Here is a tiny trained network, its code and every weight. The questions are about switching its units off for an input and a target symbol, where a switched-off unit gives its printed mean instead of its output.

import numpy as np


def w(rows, s, z=0):
    codes = np.array(rows[::2]) - 128.0
    scale = np.full(codes.shape[1], s)
    scale[-1] = z or s
    return codes * scale


def norm(h):
    return h / np.sqrt((h * h).mean(-1, keepdims=True) + 1e-5)


def softmax(a):
    e = np.exp(a - a.max(-1, keepdims=True))
    return e / e.sum(-1, keepdims=True)


def log_softmax(a):
    a = a - a.max(-1, keepdims=True)
    return a - np.log(np.exp(a).sum(-1, keepdims=True))


def net(x, mask):
    ids = ['αεζθλψ'.index(c) for c in x.split()]
    T = len(ids)
    res = E[ids] + P[:T]
    u = 0
    for l in range(3):
        r = norm(res)
        for j in range(3):
            rows = slice(2 * j, 2 * j + 2)
            q, k, v = (r @ M[l][rows].T for M in (Q, K, V))
            z = softmax(np.where(np.tri(T) > 0, q @ k.T / 2**0.5, -1e9)) @ v
            o = O[l][rows]
            res = res + np.where(mask[u + j], z, o[:, -1]) @ o[:, :-1]
        u += 3
    return log_softmax(norm(res)[-1] @ U[:, :-1].T + U[:, -1])


Q, K, V, O = {}, {}, {}, {}
E = w([
[163,114,113,107,125,231,112,151,201],'α',
[146,127,161,75,47,149,99,94,52],'ε',
[187,47,118,67,199,96,138,95,163],'ζ',
[4,166,116,134,227,84,82,60,20],'θ',
[193,189,68,38,153,114,90,167,196],'λ',
[118,163,50,100,61,132,177,141,159],'ψ',
],0.019)
P = w([
[125,157,254,170,79,100,154,17,185],'0',
[153,149,171,116,103,145,205,175,123],'1',
[180,91,129,156,86,40,60,119,73],'2',
[181,111,131,72,64,199,143,133,108],'3',
[166,147,60,128,60,129,111,142,85],'4',
[208,97,126,131,119,72,141,107,115],'5',
[141,168,108,139,109,208,145,102,142],'6',
[198,101,67,130,40,145,108,172,115],'7',
[160,139,154,134,100,198,129,90,126],'8',
[238,106,77,105,97,162,65,127,170],'9',
],0.0089)
Q[0] = w([
[169,95,88,78,87,124,85,116,109],'0.h0',
[107,139,163,101,147,184,194,143,133],'0.h0',
[154,126,141,121,41,164,164,126,55],'0.h1',
[76,144,118,172,76,144,122,175,176],'0.h1',
[107,187,94,170,202,78,106,133,83],'0.h2',
[178,106,143,2,113,147,118,161,135],'0.h2',
],0.0094)
K[0] = w([
[133,141,76,158,176,162,110,115,75],'0.h0',
[142,99,130,211,100,2,98,61,147],'0.h0',
[172,70,82,44,125,133,109,147,188],'0.h1',
[102,75,168,98,95,104,167,149,167],'0.h1',
[88,143,162,145,220,35,89,80,79],'0.h2',
[197,96,95,112,73,137,245,130,103],'0.h2',
],0.0069)
V[0] = w([
[129,153,209,71,169,79,2,125,118],'0.h0',
[207,178,143,135,32,126,131,181,151],'0.h0',
[143,203,119,40,76,170,76,155,188],'0.h1',
[159,43,121,117,197,152,108,122,159],'0.h1',
[199,98,155,100,89,99,130,76,127],'0.h2',
[103,171,82,197,129,144,163,89,116],'0.h2',
],0.0079)
O[0] = w([
[142,207,47,198,254,123,83,204,113,145],'0.h0',
[132,169,235,195,107,103,87,54,186,193],'0.h0',
[90,124,186,187,83,100,137,235,175,255],'0.h1',
[102,123,118,190,141,178,190,80,108,131],'0.h1',
[137,109,136,101,78,145,235,203,107,183],'0.h2',
[112,123,143,53,93,116,121,85,126,132],'0.h2',
],0.0085,0.0065)
Q[1] = w([
[123,79,15,135,211,109,122,78,34],'1.h0',
[139,122,137,109,3,234,186,145,174],'1.h0',
[120,65,108,120,115,139,107,89,40],'1.h1',
[143,156,114,129,58,171,131,168,140],'1.h1',
[79,148,88,109,140,94,153,114,49],'1.h2',
[35,166,88,180,170,72,50,114,108],'1.h2',
],0.0062)
K[1] = w([
[117,136,170,119,202,59,57,127,1],'1.h0',
[139,189,140,114,108,190,104,211,244],'1.h0',
[99,80,79,190,129,141,83,182,104],'1.h1',
[95,62,126,25,176,108,93,58,116],'1.h1',
[162,80,166,49,251,137,190,149,163],'1.h2',
[188,117,171,130,111,47,214,172,114],'1.h2',
],0.008)
V[1] = w([
[162,140,134,135,65,173,158,195,192],'1.h0',
[141,119,59,87,131,143,137,143,245],'1.h0',
[160,1,78,58,116,91,170,204,128],'1.h1',
[164,44,196,100,167,80,120,112,190],'1.h1',
[115,203,146,136,83,60,139,69,64],'1.h2',
[113,163,64,156,38,230,133,208,59],'1.h2',
],0.008)
O[1] = w([
[125,129,115,181,44,147,201,172,73,254],'1.h0',
[126,113,83,148,124,230,124,144,105,177],'1.h0',
[255,57,173,101,124,177,185,93,123,120],'1.h1',
[153,90,83,166,160,177,140,66,25,148],'1.h1',
[152,186,136,92,155,83,56,200,70,159],'1.h2',
[135,226,174,137,88,107,162,116,209,174],'1.h2',
],0.0092,0.0078)
Q[2] = w([
[97,172,140,110,194,114,88,117,107],'2.h0',
[102,94,139,142,176,119,86,118,120],'2.h0',
[159,144,148,156,170,106,155,120,12],'2.h1',
[122,137,186,98,147,126,125,91,112],'2.h1',
[174,146,164,142,127,180,206,120,119],'2.h2',
[133,149,98,106,98,176,99,128,164],'2.h2',
],0.011)
K[2] = w([
[24,115,173,63,207,117,84,161,148],'2.h0',
[69,21,182,144,126,149,74,109,95],'2.h0',
[126,218,97,65,235,65,64,131,140],'2.h1',
[86,119,231,200,64,121,255,110,107],'2.h1',
[87,199,189,183,114,197,167,98,92],'2.h2',
[139,176,70,120,94,155,124,138,165],'2.h2',
],0.0068)
V[2] = w([
[18,52,89,97,134,167,147,49,163],'2.h0',
[106,137,197,216,164,80,206,182,159],'2.h0',
[39,114,57,194,176,100,142,69,62],'2.h1',
[106,31,209,103,134,158,165,197,65],'2.h1',
[149,145,173,149,135,96,178,97,3],'2.h2',
[207,127,131,103,152,106,48,164,186],'2.h2',
],0.0062)
O[2] = w([
[71,121,166,137,69,37,108,144,107,1],'2.h0',
[200,43,65,60,137,65,115,25,103,191],'2.h0',
[61,93,118,61,61,89,112,232,65,19],'2.h1',
[147,213,78,66,133,158,146,214,220,164],'2.h1',
[183,146,124,110,129,144,76,163,45,161],'2.h2',
[186,2,112,238,52,176,110,145,91,70],'2.h2',
],0.0077,0.0044)
U = w([
[110,76,103,105,41,98,176,77,191,185],'α',
[207,200,132,171,151,100,120,162,139,55],'ε',
[198,20,42,119,170,152,206,17,70,5],'ζ',
[82,110,56,111,195,86,110,172,74,152],'θ',
[125,50,188,255,165,178,139,148,173,121],'λ',
[162,133,222,56,68,118,131,159,134,162],'ψ',
],0.0078,0.0021)

Each question gives the input, a string of symbols that net reads in full, and the target symbol t.
The units are the heads (2 rows each of Q, K, V and O). Each row of codes is followed by its name. A weight is (code - 128) times the scale printed after its matrix; where a second scale follows, it is the last column's (O and U).
mask holds one flag per head, layer by layer. A switched-off head (its flag False) gives its mean, the last column of its rows in O, instead of its output. The means were averaged over made-up inputs and are rounded, as every weight is.
A unit's drop is (log p(t) with every unit on - log p(t) with that unit switched off) / (log p(t) with every unit on - log p(t) with every unit switched off).
The circuit of an input: a set's keep is (log p(t) with only the set's units on - log p(t) with every unit switched off) / (log p(t) with every unit on - log p(t) with every unit switched off). Starting from all 9 units, units are removed one at a time, each time the one whose removal leaves the highest keep (on an exact tie, the one counted first), for as long as the keep stays at least 0.8.
circuit, biggest first: the units of the circuit, biggest drop first
unit that matters most: the unit with the biggest drop
which heads matter: for each layer, one digit per head in row order, 1 if its drop is at least 0.15 and else 0, layers parted by /
drop of u: that unit's drop, to one decimal
input λ α ζ α, target ζ: which heads matter -> 100 / 010 / 000
input α ζ θ ψ ζ ε α θ, target α: circuit, biggest first -> (0.h0; 1.h2; 2.h0; 0.h2)
input ψ ε ψ α θ α θ ε θ ψ, target θ: circuit, biggest first -> (0.h0; 1.h1)
input ψ θ ψ, target θ: which heads matter -> 100 / 000 / 000
input ψ ε ζ α, target ζ: which heads matter -> 010 / 010 / 000
input α ψ ψ ε θ θ α, target θ: circuit, biggest first -> (0.h0; 1.h2; 1.h1)
input ε α λ λ ε λ λ ε, target λ: circuit, biggest first -> (0.h1; 2.h1)
input θ θ λ, target θ: unit that matters most -> 0.h1
input ε ζ ζ θ, target ζ: which heads matter -> 011 / 011 / 000
input ψ θ ψ θ α ε ψ θ λ, target θ: circuit, biggest first -> (0.h2; 0.h0; 1.h1)
input ζ α ζ, target α: which heads matter -> 110 / 001 / 000
input ε θ θ ψ θ ε ζ ε, target ζ: which heads matter -> 110 / 101 / 001
input ψ ζ ψ, target ζ: which heads matter -> 010 / 010 / 000
input ψ ε λ ψ θ α, target θ: unit that matters most -> 1.h2
input ε λ ε ψ α α α ε α ζ, target α: circuit, biggest first -> (0.h0; 1.h1)
input θ α ψ λ ψ α θ ψ θ, target α: circuit, biggest first -> (1.h2; 0.h0)
input λ α λ, target α: which heads matter -> 110 / 001 / 100
input θ ζ ε, target ζ: which heads matter -> 110 / 111 / 001
input λ ε ε ε, target ε: which heads matter -> 100 / 000 / 000
input λ ε α ζ α ζ α α α λ, target α: circuit, biggest first -> (1.h2)
input ψ ε ψ ζ ψ, target ζ: which heads matter -> 010 / 010 / 000
input ψ ψ ε ε ψ, target ψ: circuit, biggest first -> (0.h0; 0.h1)
input ε ψ θ α ζ ε α λ ψ θ, target ψ: circuit, biggest first -> (0.h0; 1.h1)
input ε λ ε, target λ: drop of 1.h2 -> -0.1
input ε λ ε ε ε, target ε: drop of 2.h1 -> 0.1
input α α ψ ζ θ ε ζ, target θ: drop of 0.h2 -> 0.1
input ε ζ ε ζ λ ε ζ ε ε ζ, target ε: drop of 1.h2 -> 0.3
input ψ θ ζ, target θ: unit that matters most -> 2.h0
